Below are the code and all the weights of a small trained network. Each question names an input and a target symbol and asks about switching units off, where a switched-off unit gives its printed mean instead of its output.

import numpy as np


def w(rows, s, z=0):
    codes = np.array(rows[::2]) - 128.0
    scale = np.full(codes.shape[1], s)
    scale[-1] = z or s
    return codes * scale


def norm(h):
    return h / np.sqrt((h * h).mean(-1, keepdims=True) + 1e-5)


def f(y):
    return y / 2 * (1 + np.tanh(0.7978845608 * (y + 0.044715 * y**3)))


def softmax(a):
    e = np.exp(a - a.max(-1, keepdims=True))
    return e / e.sum(-1, keepdims=True)


def log_softmax(a):
    a = a - a.max(-1, keepdims=True)
    return a - np.log(np.exp(a).sum(-1, keepdims=True))


def net(x, mask):
    ids = ['αβεζθλξπστφψω'.index(c) for c in x.split()]
    T = len(ids)
    res = E[ids] + P[:T]
    u = 0
    for l in range(2):
        q, k, v = (norm(res) @ M[l].T for M in (Q, K, V))
        z = softmax(np.where(np.tri(T) > 0, q @ k.T / 4**0.5, -1e9)) @ v
        res = res + np.where(mask[u], z, O[l][:, -1]) @ O[l][:, :-1]
        u += 1
        y = f(norm(res) @ A[l][:, :-1].T + A[l][:, -1])
        res = res + np.where(mask[u : u + 4], y, B[l][:, -1]) @ B[l][:, :-1]
        u += 4
    return log_softmax(norm(res)[-1] @ U[:, :-1].T + U[:, -1])


Q, K, V, O, A, B = {}, {}, {}, {}, {}, {}
E = w([
[137,74,167,73,164,118,119,131,112],'α',
[168,114,65,149,174,192,77,57,135],'β',
[135,179,80,159,102,152,131,139,87],'ε',
[122,153,158,145,159,104,76,123,79],'ζ',
[121,47,219,92,6,81,178,6,50],'θ',
[114,28,124,111,103,93,90,179,83],'λ',
[107,74,129,159,174,137,171,139,139],'ξ',
[213,105,118,111,120,138,129,167,205],'π',
[124,163,206,100,102,140,74,163,75],'σ',
[138,114,139,63,46,86,77,181,168],'τ',
[95,144,151,89,146,194,85,136,120],'φ',
[146,135,61,56,151,141,109,149,101],'ψ',
[100,134,117,49,125,124,200,183,159],'ω',
],0.019)
P = w([
[100,79,188,112,52,37,99,82,166],'0',
[149,64,97,38,193,154,89,167,58],'1',
[168,72,99,24,223,146,91,164,40],'2',
[144,64,97,29,183,157,87,165,53],'3',
[169,76,111,38,214,164,92,173,30],'4',
[165,81,108,27,223,168,100,175,16],'5',
[176,82,89,35,240,178,105,175,15],'6',
[185,94,108,50,254,181,91,173,4],'7',
],0.0081)
Q[0] = w([
[218,37,93,52,184,134,77,174,8],'0.h0',
[140,91,148,116,98,75,124,155,158],'0.h0',
[132,129,162,175,144,103,172,70,179],'0.h0',
[144,67,110,59,176,188,79,163,27],'0.h0',
],0.013)
K[0] = w([
[88,98,175,111,44,99,165,3,120],'0.h0',
[126,153,159,114,163,140,118,168,116],'0.h0',
[151,171,142,140,188,117,77,133,124],'0.h0',
[72,96,161,114,70,62,145,29,175],'0.h0',
],0.014)
V[0] = w([
[174,92,159,241,219,148,138,54,186],'0.h0',
[214,41,213,201,186,131,168,178,67],'0.h0',
[30,131,246,172,86,154,231,255,93],'0.h0',
[7,121,139,85,194,208,44,95,187],'0.h0',
],0.0069)
O[0] = w([
[152,126,151,89,36,159,140,135,109,3],'0.h0',
[86,106,139,129,93,106,182,122,104,149],'0.h0',
[101,108,137,203,164,158,247,126,150,114],'0.h0',
[124,150,142,88,111,225,74,193,145,119],'0.h0',
],0.014,0.0057)
A[0] = w([
[126,194,62,117,144,58,66,139,178,243],'0.n0',
[173,59,181,109,114,117,71,183,208,253],'0.n1',
[78,162,121,115,210,142,91,231,2,201],'0.n2',
[162,80,229,155,12,249,237,65,128,194],'0.n3',
],0.0077,0.0047)
B[0] = w([
[95,98,120,127,131,188,174,63,133,166],'0.n0',
[127,203,43,111,125,198,134,123,126,170],'0.n1',
[144,122,29,129,118,165,128,165,91,255],'0.n2',
[28,212,171,71,117,1,150,20,28,145],'0.n3',
],0.0089,0.015)
Q[1] = w([
[66,132,38,100,202,188,166,65,8],'1.h0',
[196,190,114,165,54,137,54,201,191],'1.h0',
[173,101,44,127,177,205,156,107,115],'1.h0',
[152,200,47,104,143,168,162,140,142],'1.h0',
],0.016)
K[1] = w([
[106,128,178,142,30,12,176,6,150],'1.h0',
[101,214,102,84,163,241,92,204,177],'1.h0',
[77,148,131,149,105,78,108,38,159],'1.h0',
[74,158,157,128,120,44,111,76,173],'1.h0',
],0.017)
V[1] = w([
[93,226,217,11,254,83,153,131,211],'1.h0',
[31,191,178,93,116,128,34,194,40],'1.h0',
[152,238,126,251,223,86,39,58,41],'1.h0',
[181,163,29,33,62,147,120,35,129],'1.h0',
],0.01)
O[1] = w([
[139,44,240,147,174,29,32,113,63,137],'1.h0',
[102,96,68,247,80,172,63,122,74,234],'1.h0',
[165,246,120,226,143,180,140,51,112,187],'1.h0',
[78,186,140,136,94,69,164,208,139,251],'1.h0',
],0.015,0.011)
A[1] = w([
[43,87,160,156,142,48,61,229,135,2],'1.n0',
[66,234,205,39,145,6,123,112,66,22],'1.n1',
[126,207,102,167,177,127,160,47,107,62],'1.n2',
[141,49,89,101,83,151,72,193,66,109],'1.n3',
],0.011,0.0069)
B[1] = w([
[228,70,30,250,111,107,155,104,207,235],'1.n0',
[14,156,140,231,185,222,165,73,118,242],'1.n1',
[128,153,155,63,85,182,106,167,191,254],'1.n2',
[130,93,222,107,119,144,175,124,209,230],'1.n3',
],0.014,0.0062)
U = w([
[202,66,119,169,69,59,140,121,160,186],'α',
[188,123,160,25,13,110,93,88,109,206],'β',
[255,202,207,140,123,112,173,124,195,166],'ε',
[168,167,68,208,33,167,201,129,119,57],'ζ',
[216,153,219,154,104,136,175,179,100,107],'θ',
[147,65,32,49,127,137,152,75,134,122],'λ',
[73,102,161,118,88,120,135,78,75,148],'ξ',
[110,158,141,86,149,67,184,192,158,132],'π',
[216,79,116,159,106,179,75,16,133,91],'σ',
[104,143,124,235,229,124,162,169,198,2],'τ',
[81,96,191,134,167,237,110,192,180,38],'φ',
[134,184,95,125,165,56,27,141,137,107],'ψ',
[184,107,175,67,188,73,116,127,127,182],'ω',
],0.0084,0.0081)

Each question gives the input, a string of symbols that net reads in full, and the target symbol t.
The units are the heads (4 rows each of Q, K, V and O) and the neurons (one row each of A and B). Each row of codes is followed by its name. A weight is (code - 128) times the scale printed after its matrix; where a second scale follows, it is the last column's (O, A, B and U).
mask holds one flag per unit, layer by layer, with each layer's heads first. A switched-off unit (its flag False) gives its mean, the last column of its rows in O or B, instead of its output. The means were averaged over made-up inputs and are rounded, as every weight is.
A unit's drop is (log p(t) with every unit on - log p(t) with that unit switched off) / (log p(t) with every unit on - log p(t) with every unit switched off).
The circuit of an input: a set's keep is (log p(t) with only the set's units on - log p(t) with every unit switched off) / (log p(t) with every unit on - log p(t) with every unit switched off). Starting from all 10 units, units are removed one at a time, each time the one whose removal leaves the highest keep (on an exact tie, the one counted first), for as long as the keep stays at least 0.8.
circuit, biggest first: the units of the circuit, biggest drop first
k most important neurons: the k neurons with the biggest drops, biggest first
k most important neurons of layer l: the k neurons of layer l with the biggest drops, biggest first
input θ α β σ β ψ, target λ: circuit, biggest first	[1.h0 0.n2]
input φ ζ ψ ζ τ φ σ α, target φ: circuit, biggest first	[0.h0]
input σ β β ω σ ζ, target σ: circuit, biggest first	[0.h0 1.h0]
input α α σ φ φ ψ τ σ, target α: circuit, biggest first	[1.h0 1.n0 0.n2 0.n1]
input ξ σ σ α α ψ ε φ, target ξ: circuit, biggest first	[0.h0 0.n3]
input φ θ σ, target θ: 4 most important neurons	[0.n3 0.n2 1.n1 1.n0]
input ψ ζ ψ ω θ ε ξ α, target ω: 3 most important neurons	[0.n2 1.n1 1.n0]
input ζ ζ θ φ, target φ: circuit, biggest first	[0.n3 1.n0 1.n3]
input σ ψ σ φ σ π φ, target σ: circuit, biggest first	[1.h0 0.h0]
input α ζ ζ ω, target α: circuit, biggest first	[1.h0 0.n2 1.n0]
input λ ζ ζ β ψ, target λ: circuit, biggest first	[1.h0 0.h0 0.n2]
input φ σ σ ζ λ ζ ζ ψ, target φ: circuit, biggest first	[0.h0 1.n3]
input θ ζ π, target ε: 3 most important neurons	[0.n2 0.n3 1.n1]
input π φ α α, target π: circuit, biggest first	[1.h0]
input α ζ ω ζ, target α: circuit, biggest first	[1.h0 1.n0 0.n2 0.n1]
input σ α α λ, target σ: circuit, biggest first	[1.h0 0.h0]
input α ζ θ ζ ψ ω, target π: 4 most important neurons	[1.n0 1.n1 0.n2 1.n2]
input α φ ξ φ ε ξ, target α: 2 most important neurons	[1.n0 0.n2]
input θ λ ψ ω τ, target β: 4 most important neurons	[0.n1 0.n0 0.n3 0.n2]
input τ α ξ τ α, target τ: 2 most important neurons of layer 1	[1.n1 1.n0]
input σ σ σ φ θ φ α, target ω: 3 most important neurons of layer 0	[0.n2 0.n3 0.n1]
input α σ β ζ λ, target α: 2 most important neurons	[1.n0 0.n2]
input α α σ θ ψ ζ π, target ε: most important neuron	[0.n2]
input φ τ β α ψ ζ β, target φ: 2 most important neurons	[1.n3 1.n0]
input φ ζ φ φ ω ε, target φ: 2 most important neurons	[1.n3 1.n0]
